[  4.5  11.8  19.8  33.3  12.5   2.9   3.5  65.3  -6.2  10.0  -6.7 -27.7
   4.0  -5.1   4.6 -11.3   0.0  -3.9   0.1 -17.1  22.6  38.1] => <50>.TG
[ -3.7  -9.7  19.5  34.8  23.3  -5.9  -3.6  45.3  -8.3  17.6  -9.7 -19.0
   3.3  13.1  -6.7  -4.9  -1.2 -40.4   0.5 -11.1  22.2   5.4] => <50>.TJ
[ 23.7  -8.4  16.6  31.1  26.1 -11.0 -13.3  32.4  -5.6   9.5  -7.8 -25.1
   9.5  12.0  -1.4   8.6   1.7 -26.8  -1.0 -10.2   8.5   3.2] => <50>.TG
[ 28.9  -1.5  20.0  28.8  23.7  -9.4  -6.5  46.6  -9.6  12.8 -12.6  -6.6
  16.2  37.1   3.4  10.2  -3.1 -41.1   1.0  -5.7  26.6   4.9] => <50>.TG
[-31.2  14.9  13.1  36.9  -7.1  24.4  15.6  37.4   9.3  13.0 -14.9 -32.3
  17.4 -18.6  -0.7 -50.5  -8.2 -10.6   7.5 -11.9  46.9  37.1] => <50>.TG
[ 35.7   2.5  27.8  36.9  17.2 -13.3   3.0  77.1 -20.4   8.7 -13.0 -42.2
  -1.0  -8.6  -4.4  21.4   7.4 -47.8   0.9 -18.4 -27.0  23.9] => <50>.TG
[ 10.4   5.3  17.4  35.7  -1.3   2.2   4.4  51.0  -3.8   9.6  -6.0 -19.3
   9.9 -15.5   3.5  -3.6  -5.2  -8.4   5.9 -11.8  20.1  20.8] => <50>.TG
[ -8.4 -19.3  -1.6  12.6   9.9   0.4   9.3  21.5  -5.9   9.0 -20.1 -28.6
   0.3   6.1 -14.2   6.3 -12.7 -34.7  -8.5   4.6 -18.5 -11.5] => <46>.JZ
[ -2.0 -10.3  20.7  47.2   6.0   0.6  -5.5  25.8   1.1  24.4 -15.2 -19.6
  10.9  11.5  -4.5 -18.2  -8.8 -47.7  11.2 -17.8  40.3   8.8] => <50>.TJ
[ 55.5   3.8  14.0  20.2  26.2 -22.5 -30.6   5.7   1.5   4.5   2.4  29.3
  43.0  82.5  21.0  13.9  -2.2 -35.6   1.7   6.0  78.4 -14.2] => <50>.TG
[ -6.7 -27.3  -6.6  14.4   9.3   1.8  -0.1   8.3  -2.1   9.5 -20.6 -32.3
   6.4   4.1 -13.0   5.3 -11.7 -25.4  -8.3   5.7 -17.5 -28.4] => <46>.CF
[-12.4   0.8 -16.2   5.3 -11.1  18.6  12.1  -7.9  10.0   2.2 -17.4 -20.6
  20.4   7.8   1.7 -25.7 -18.0  -9.3  -3.1   6.0  16.9   2.3] => <46>.JZ
[-21.5 -13.2   4.0  19.8   1.2   0.0   9.5  41.1  -3.7  13.6 -23.0 -18.2
   2.5  24.9  -9.3  -3.7 -16.1 -39.8  -5.9  -8.1   7.0   2.1] => <46>.CF
[  0.0   4.5  18.9  36.9  10.2   3.5   7.2  55.0  -5.3   9.3 -12.0 -30.2
   2.7 -30.0  -4.0  -3.1   1.6 -13.8   3.0 -16.1  15.8   8.6] => <50>.TG
[-20.1  -6.1 -12.2   8.9   0.9  19.5  17.1   7.0   3.2   1.5 -23.2 -35.4
  12.3 -11.8  -6.8 -20.4 -20.3 -11.1  -8.4   6.5  -3.3  -8.4] => <46>.JZ
[-31.9   5.6   1.0  28.5  -3.1  19.5   6.3   8.3   8.3  12.9  -8.5 -22.5
  21.1  14.3   7.4 -55.8 -16.4 -10.3   3.3  -6.1  48.1  35.2] => <50>.TJ
[ -3.4  -5.8  -9.7   4.3  -7.2   5.9  14.8  25.0  -2.4   4.6 -21.5 -38.6
   6.8  -2.7  -3.3  -4.2 -20.8 -16.7  -9.0  -0.3 -34.3  21.4] => <46>.JZ
[ 13.3 -24.1   1.6  13.1   5.1  -2.9  -1.6  16.7  -3.8   8.9 -17.8 -32.7
   9.0  12.8  -6.4   7.5 -18.4 -32.6  -7.5   2.4 -21.5 -12.9] => <46>.CF
[ 22.2 -13.0  17.1  34.3  21.3 -19.2 -20.2   9.9  -2.0  21.9  -7.0   4.3
  23.4  56.8  -1.2  -3.5  -9.2 -58.8   7.1   1.4  53.9 -10.3] => <50>.TJ
[ -0.7 -18.2  14.8  29.8  29.1 -11.7 -19.6  22.8 -13.4  15.8   0.0 -18.4
  -6.8   6.9  -7.0  -1.4   5.8 -21.5  -4.4 -11.5  -2.3   1.1] => <50>.TJ
[ -0.2  14.8   6.9  23.7  -5.1  12.7  13.9  44.2   2.4   1.7 -13.2 -27.5
  19.4 -10.5   6.3 -18.8  -9.2   1.7   1.8 -11.5  28.4  24.7] => <50>.TG
[ 10.4  -9.0  12.4  34.2  15.0  -8.7   2.9  55.6 -15.2  12.6 -11.7 -22.5
   2.5   8.3  -4.2  15.4  -5.4 -27.4  -2.2 -12.2   7.9   6.6] => <50>.TJ
[ 17.0   5.5  21.6  27.3  12.1  -3.8  -2.9  41.3  -7.4   7.7  -6.7 -18.3
  12.6   0.5   4.6   1.3   2.9 -16.7   0.7  -7.6  25.2  13.0] => <50>.TG
[-10.8 -21.6  -5.5  17.8   4.6   0.8   6.4  34.1  -2.9  11.2 -20.5 -30.3
   5.9   1.9  -6.9   0.9 -19.9 -15.3 -10.1  -2.0  -2.5 -16.9] => <46>.CF
[-24.2   0.0  15.9  36.3   7.6   9.0   5.6  45.7   0.4  15.8 -15.1 -39.7
  -1.5 -22.8  -7.3 -27.2  -4.5 -12.1   5.0 -17.0   7.0  28.7] => <50>.TJ
[ 23.6  -0.1  19.3  30.0  13.1  -4.0  -3.2  29.7  -2.1   6.4 -11.4 -14.0
  11.4  -2.8  -0.7   0.0   0.9 -27.9   6.9  -5.8  22.7  -4.1] => <50>.TG
[  1.0 -18.6  -4.5  14.0  14.0   3.4  -3.1   1.2  -1.1   5.8 -18.4 -27.9
   8.0   3.1  -7.4   1.7 -16.9 -25.2  -4.9   3.8  -9.3 -27.4] => <46>.CF
[  5.8 -25.7  -9.9   9.0   8.1  -1.0  -8.5 -15.3   1.9   9.7 -18.7 -17.7
  18.0  31.7  -4.5  -3.5 -24.6 -39.8  -4.4  10.3   4.8 -32.3] => <46>.CF
[ -8.2 -13.7  -2.1  10.8  13.2   8.3   2.8 -10.3   3.0   5.8 -13.9 -32.5
   4.9  -2.8  -5.3 -11.1  -9.4 -19.2  -8.0   3.5 -13.5  -9.8] => <46>.JZ
[-17.0  -5.8  -6.2  12.9 -14.9  19.7  12.6   9.5   8.0   9.8 -18.4 -28.1
  10.2   5.2   1.0 -28.9 -26.8 -24.0  -2.9  -1.3  12.8  16.7] => <46>.JZ
